[ -1  -9 -11   1  -4   5  10   6  -6  -6   7  -6  11  -6   2   1  -3   8
   2  -3  -2  10  -8   3   0   6  -2   5  -4 -10  -5   1]
Pegu
[  0 -12  -2   6  -2  -1   5   4   2   1  -4   0  13   0   9   1  -6   7
  -2   1   7   3   0  -6   2  -1  -9  20  15   8  -2 -10]
veb
[ -5   0 -12   5  -6  -1   0   1   7   0  -2  -3   4  -6   6   0 -14  -2
   1   0   7  -2  -1   3  -3   4  -1  25   6   3  -3  -4]
Pegu
[ 24  -7  17  10   2  -1  -2   3  -3  -4 -10   6  10   4  -6 -11  -1  -6
   5   2 -18   0   6  10  -3  -6  -2 -14 -13  -5   0  -1]
Kove
[ -2 -18  -5  14  -8 -17   5  19  -3  -6   3   1  23   0   5  42  -7   8
   5  -1 -20   4  -9   3  -4  -3 -11   1 -12  -3  -1   9]
farem
[ -4  -3  -7   4   0   6   2  -7   4   6   0 -10  -3   0   7  -3  -5  -2
   1  -2  13  -3   2   5  -5   2  -2  15   9   3  -2  -3]
Pegu
[ 11  -3   9  -6   6 -27  -8   1   1  -6   6   1  -9  -1 -10  -2   1 -15
   4   5 -26   2   7   8   0  -5  -5  -3  -9  -1   2  -6]
Kove
[ 10 -12   0  -5  -5   2   2  14   2  -8   0  -7  -2  -2  -6 -10   5  -6
 -11   3 -27  -2   4   9  18  -3   0  -6  -5 -12   7  -3]
Vate
[ -2  -9  -6   7   6 -13  -7   6   9   4  -6  -8  14   3   8  12   1   0
   3   1   8  -4  -1   0   0 -10  -8   8  -5  13   3  13]
farem
[  6  -6  -1  -1  -2   6  11   3  -9   0   3  16  19  -3   1  -2  -9   8
  -1  -2 -12   5   2  -9 -10   3  -1  -4   8  -8  -5  -7]
Pegu
[ 10 -12  -1   6   3 -10   4   9 -11   0  -6   8  36  -5  -5   6 -10   2
   4  -2 -14   2   3   5  -3 -12  -6  -2   9  -1   1   4]
farem
[ 16  -2   7  -1   1  -1   0   3   2  -8   0  -9   3   1   3  -6   4 -11
   7   6 -14  -4   4   9  -6  -7 -10  -1 -25  -7  -2   3]
Kove
[  1 -11 -10  -5   0   4  16   2  -7   0  -2   6   4   0   4  -4  -6   3
   3  -3  -6   6  -3  -5  -3   3   0   9   1 -11  -4   0]
Pegu
[  0 -13  -5   6  -1   1   3  14  -7  -6  -7  -1  30   2   0  -2  -4   6
   3   3  -6  10 -11   5   3  -1   0   2  11  -1  -1   1]
farem
[ -5   3  -5  -1 -12  11  12  -7   1   3  11 -16 -15  -3   5   3  -4   0
  -2   1  -2   9  -6  -8   1   8   0   8   6   1  -3  -4]
Pegu
[  4   3  -4   8  16   1 -13  -3  20  -3   0 -22 -17  -1  -4  -4  -2 -11
   0   3   7  -6   3  10  -2   1  -7  20  -6   7   2   9]
Kove
[  2   0  -5  -5  -1  -5  -1  -4  -2  -2   0  -1 -13   3   4  -9   5  -6
   1   5  -5  -3   4   4   3  -3   1  -7  -3 -16   3  -1]
Vate
[ 11 -11  -9   8  -3   2  14   7  -2  -2   4  11  35   4  -2  -6  -8   2
   4   3 -31  -4  -4   3   3 -14  -3  -1  -1 -22   2   5]
farem
[  2  -3   4  -1   4  -4  -4  -6  -2  -2  -1  -3  -3   4  -3  -2   7  -1
  -1   1  -3  -1   5   0   2  -5   7 -22  -4  -6   1  -5]
pofut
[ -8 -15 -11  -4  -3 -16  -1  11  -4   0  -8   5  15   8   5   5   1   6
   3  -4 -10  21  -1  -5   4 -12 -10  -1   6  10   0   0]
farem
[-17 -18  -2  10  -6  -9  -1  13  -2  -3   5  11 -19   3   6  16  -5   6
   3  -4 -20  -2  -2  -3   4   1  -6  -6 -17   6  -1  -8]
farem
[  5  -9  -4  -9   5   3  16   2 -20   4   6  19  17  -1  -5   0  -7  12
  -1  -7 -17   7  -1   0  -2  -3   3  -8   5  -3  -6 -11]
Pegu
[ -2   2   5   4 -20  -2  -1  -2   6  -8  -1 -20 -21   2   3 -10  -2 -14
  -2   2 -16  10   0   3   5   4  -4  22 -11 -11   2  -7]
pofut
[ -6 -10  -3 -13  -8   2  -1  11   3 -13   2 -11 -18   6  -3  -8   5  -8
  -4   5 -20   6  -2  -4  22   2   0   5  -5 -14   4  -2]
Vate
[  3  -2   4 -17   6  22   8  -8  -8   6   6  15   0  -7  -4   4  -3   4
  -5   5 -17   2  -2   0   1  12   9  -1  -2  -3  -5  -7]
vif
[  4  -8 -38   8  -2  -2   0   4   9   6   1 -15  20   3  14   5  -3   0
  -5  -7  13  -6   1   2  -5  -5 -13   9   1   6  -8  11]
farem
[ 14  11  21 -11  -2   3  -4  -6   2   3  -1  -7  -2  -5  -3  -1  -2  -7
  -8   1   2  -8   3   5  -3   1   1  -5  -2   5  -7  -2]
Kove
[  4  -1  12  -6 -17   2  11   2 -10  -3   7   8 -10  -4 -10 -10   0 -16
   9  -2 -55  13  -5   3   2  -1   4  -1 -13 -20  -2  -7]
pofut
[  6  -1   0   6   0  -2   4  -1  -1  25   1  12   9  -2  -2   2 -12   2
  -4   1  -1  -1  -5   1  -2   6   0   3  -3  -1  -5  -3]
Pegu
[  5  -9   1  15  -3   5   3  -1   2   3   1   1   0  -7   2  11  -2   4
  -8  10  -1 -11  -5   6   6  10  -5  13 -10   1  -1   3]
vif
[  4  -6  -4   0  -1   6  -4  -5  12   0   5  -3 -26   5   4  -4   8  -7
   1   7  -9  -3   7   2  15  -3  -2   4  -2  -4   6 -10]
Vate
[  7 -14  -9   6   7  -5  -4  12  -4  -3  -6   8   9   3  -3   1   0   0
   1   2 -10   0   4   3   8  -9  -1   3  -4   4   3   5]
farem
[ 19  -8   3   0 -10   7   7  -4   0  -5   5  -3  -1  -3  -2 -22  -1 -28
  -4   9 -35   4   4  12   7  -6   5  -2 -29 -31   6  -2]
pofut
[  2  -6  -4   4   7   2   3   1  -6   5  -5   0   6  -2   0  10  -3  -3
   0   2   0  -4 -11   0   7   7 -10  14   7  -7   2  -2]
Pegu
[  1  -3   8  -8 -11  -3  -2   4  -9   0   1  10 -14   4  -6  -7  19 -27
  -2  -5 -25   8   4   4   7  -4   3 -26 -11  -5   0 -11]
pofut
[ 3 -9 -1  7 -1  5 12  1 -6  4 -1  4  6 -1  7 -5 -4 -1  1  1 -8 -1  0 -1
  1  7 -1 10  4 -4 -3 -7]
Pegu
[ 7 -2  6  2 12 -9 -3  4 -3  5 -9  0  9 -4 -2 -3 -5 -2 -2  2  6  2  8  0
 -5  2 -4  5  9  8 -7 -1]
veb
[ -3  -5   2  -2  -6   0   3   2   5   0   5   2 -14   6  -4 -13   7  -3
   3   0 -22  -1  -5  -1   7 -11   3  -7 -17 -12   0   1]
Vate
[  5  -2  -7  11   4   4  -4   0   4  -1  -8   5   7  -9  -7 -11  -3  -6
  -2  17 -22  -6   2  15   8   3   3   8 -13  -9  -1  11]
pofut
[  9  -4   3  -6   2  11   7  -9  -5 -10   0  -5  -1  -2  -9 -16   3 -20
  -7  10 -36   8   1   7 -15  -6   0  -9   0 -20   6  -6]
pofut
[  5  -6  -8   8   3   4  18   5 -12   3   5   3  19  -4   9   1  -9  10
  -2  -1   8  16  -5  -8  -6  13  -2  14   5  -7  -8   3]
Pegu
[  8 -22  -8  -6  -3   8  17   9 -11   4   4  11  11   4  -7  -3  -9 -14
   8  -2 -50  12  -7   4   7 -10  -3  13  16  -8   4 -17]
Gimid
[ 12 -21  -1   4   3   4  17   3 -11  -2  13  14  12 -11  -2   9  -6   7
   5   4 -27   8  -2  -2  -6   0  -3  -7  -3 -12 -10   0]
Pegu

[ -1  -2  -8   5   6  -9   4   1   1   5   4   6 -21   8  -8   0   4   6
   4  -7   5   5   0   7  -6 -10 -17  -4  -8  20  11   4]
B
[  9 -16 -22  -8  15   8   0   1   1  18  -1 -10  -7   1  18   8   4  -6
  16  -5 -12  -6   5  14  -7 -10  -5  -4  -6   0  -6   8]
B
[  4  -1 -14  -8   1 -16  12  -8   6  12  -2  -1  -5   6   8  -5  11   7
  -2  -1  -2   1 -11   6  -3  -1  -6   4 -11   0  -4   7]
B
[ 13  -3   3 -10   6   0   4   0   1  -7   9  -2 -10   6  17   4  -1  -4
  15   2 -10  -2   4   2  16   2  -7  -1   1  16   1   4]
M
[  0  -8 -20   6   3  -8   4   2  -2  13  -2   0  -6   4  -1   9   9   7
  16  -5   1   0   7  10  -2  -4 -16  -4  -4   0   0   3]
B
[-35  -1 -10   2   2 -12   9   3   8   4   2  -1 -11  23 -11   3   0  -6
  -2  -6   3  -2   5  14   3  -7   2  13  -5   9  12  -4]
M
[  0  -4 -20 -12   8   4  -1   0   8   8  -4  -6  -5   5  -6   5  21  -4
  21  -6  -3  -2  -5  15 -17  -6  -4  -3  -7  -3   0  12]
B
